Here is a tiny trained network, its code and every weight. The questions are about switching its units off for an input and a class, where a switched-off unit gives its printed mean instead of its output.

import numpy as np


def w(rows, s, z=0):
    codes = np.array(rows[::2]) - 128.0
    scale = np.full(codes.shape[1], s)
    scale[-1] = z or s
    return codes * scale


def f(y):
    return np.maximum(y, 0)


def log_softmax(a):
    a = a - a.max(-1, keepdims=True)
    return a - np.log(np.exp(a).sum(-1, keepdims=True))


def net(x, mask):
    res = np.array(x, float).reshape(1, 7) / 4 @ E
    y = f(res @ A[0][:, :-1].T + A[0][:, -1])
    res = res + np.where(mask, y, B[0][:, -1]) @ B[0][:, :-1]
    return log_softmax(res[-1] @ U[:, :-1].T + U[:, -1])


A, B = {}, {}
E = w([
[76,185,73,14,61,170,203,159,104,90,75],'x0',
[111,110,123,164,80,12,55,121,244,31,22],'x1',
[17,68,205,145,30,155,97,158,104,112,141],'x2',
[115,137,93,160,87,165,111,161,99,97,136],'x3',
[147,152,45,108,86,139,134,108,144,90,56],'x4',
[189,109,53,86,206,60,186,6,199,164,44],'x5',
[110,90,167,139,124,136,142,48,133,164,160],'x6',
],0.011)
A[0] = w([
[132,138,114,68,159,139,205,111,81,149,120,254],'neuron 0',
[78,127,150,101,121,170,147,176,76,91,154,230],'neuron 1',
[66,122,89,76,74,100,121,114,203,72,51,174],'neuron 2',
[169,90,123,200,146,96,69,89,192,116,113,161],'neuron 3',
[160,150,90,108,144,141,186,112,101,104,133,196],'neuron 4',
[158,188,68,59,126,139,194,157,85,96,102,119],'neuron 5',
[124,129,140,80,207,120,230,44,104,141,108,164],'neuron 6',
[193,102,85,196,198,124,96,95,245,130,92,162],'neuron 7',
[40,145,112,77,111,107,144,122,132,34,78,168],'neuron 8',
],0.012,0.0046)
B[0] = w([
[209,86,59,99,219,212,105,214,189,153,115,223],'neuron 0',
[110,112,97,225,76,206,140,147,86,132,99,219],'neuron 1',
[117,114,215,74,12,73,164,126,239,112,73,250],'neuron 2',
[132,107,164,158,121,70,143,35,24,102,117,221],'neuron 3',
[82,148,70,58,171,134,92,115,69,148,165,194],'neuron 4',
[115,241,17,117,128,177,82,209,108,133,69,221],'neuron 5',
[207,74,158,86,137,169,107,98,254,237,179,241],'neuron 6',
[207,238,157,188,206,18,175,26,98,64,152,250],'neuron 7',
[147,108,158,146,33,152,144,204,206,109,60,220],'neuron 8',
],0.0092,0.022)
U = w([
[103,113,178,65,28,103,173,146,203,45,2,45],'0',
[23,56,250,238,92,223,50,185,21,145,239,254],'1',
[199,59,108,48,234,157,161,62,205,237,192,36],'2',
[122,208,23,49,164,199,94,193,71,120,65,70],'3',
[212,190,124,211,212,12,118,24,115,70,131,172],'4',
],0.0096,0.0082)

Each question gives the input, the list of numbers given to net, and the class t.
The units are the neurons (one row each of A and B). Each row of codes is followed by its name. A weight is (code - 128) times the scale printed after its matrix; where a second scale follows, it is the last column's (A, B and U).
mask holds one flag per neuron, in row order. A switched-off neuron (its flag False) gives its mean, the last column of its row in B, instead of its output. The means were averaged over made-up inputs and are rounded, as every weight is.
A unit's drop is (log p(t) with every unit on - log p(t) with that unit switched off) / (log p(t) with every unit on - log p(t) with every unit switched off).
The circuit of an input: a set's keep is (log p(t) with only the set's units on - log p(t) with every unit switched off) / (log p(t) with every unit on - log p(t) with every unit switched off). Starting from all 9 units, units are removed one at a time, each time the one whose removal leaves the highest keep (on an exact tie, the one counted first), for as long as the keep stays at least 0.8.
circuit, biggest first: the units of the circuit, biggest drop first
k most important neurons: the k neurons with the biggest drops, biggest first
drop when u is switched off: that unit's drop, to one decimal
input [3,-8,8,-4,-2,1,2], class 1: circuit, biggest first : (neuron 1)
input [-5,6,6,-6,-3,-5,-7], class 1: circuit, biggest first : (neuron 7; neuron 2)
input [-3,-7,0,-8,5,-8,-8], class 1: 2 most important neurons : (neuron 1; neuron 7)
input [2,1,-2,4,-6,5,-4], class 2: circuit, biggest first : (neuron 3; neuron 1)
input [7,1,-6,0,-1,7,-3], class 2: 3 most important neurons : (neuron 6; neuron 2; neuron 1)
input [-3,-2,-7,-2,-3,6,-4], class 4: 2 most important neurons : (neuron 7; neuron 3)
input [6,1,-1,2,0,-8,-8], class 3: 2 most important neurons : (neuron 5; neuron 1)
input [-1,0,0,-2,6,3,-5], class 4: 2 most important neurons : (neuron 7; neuron 1)
input [6,-5,4,-4,-3,-4,2], class 1: drop when neuron 1 is switched off : 1.8
input [-2,-1,5,2,2,2,1], class 1: drop when neuron 7 is switched off : 0.9
input [-7,-5,-6,8,-2,-5,-4], class 1: drop when neuron 7 is switched off : 0.3
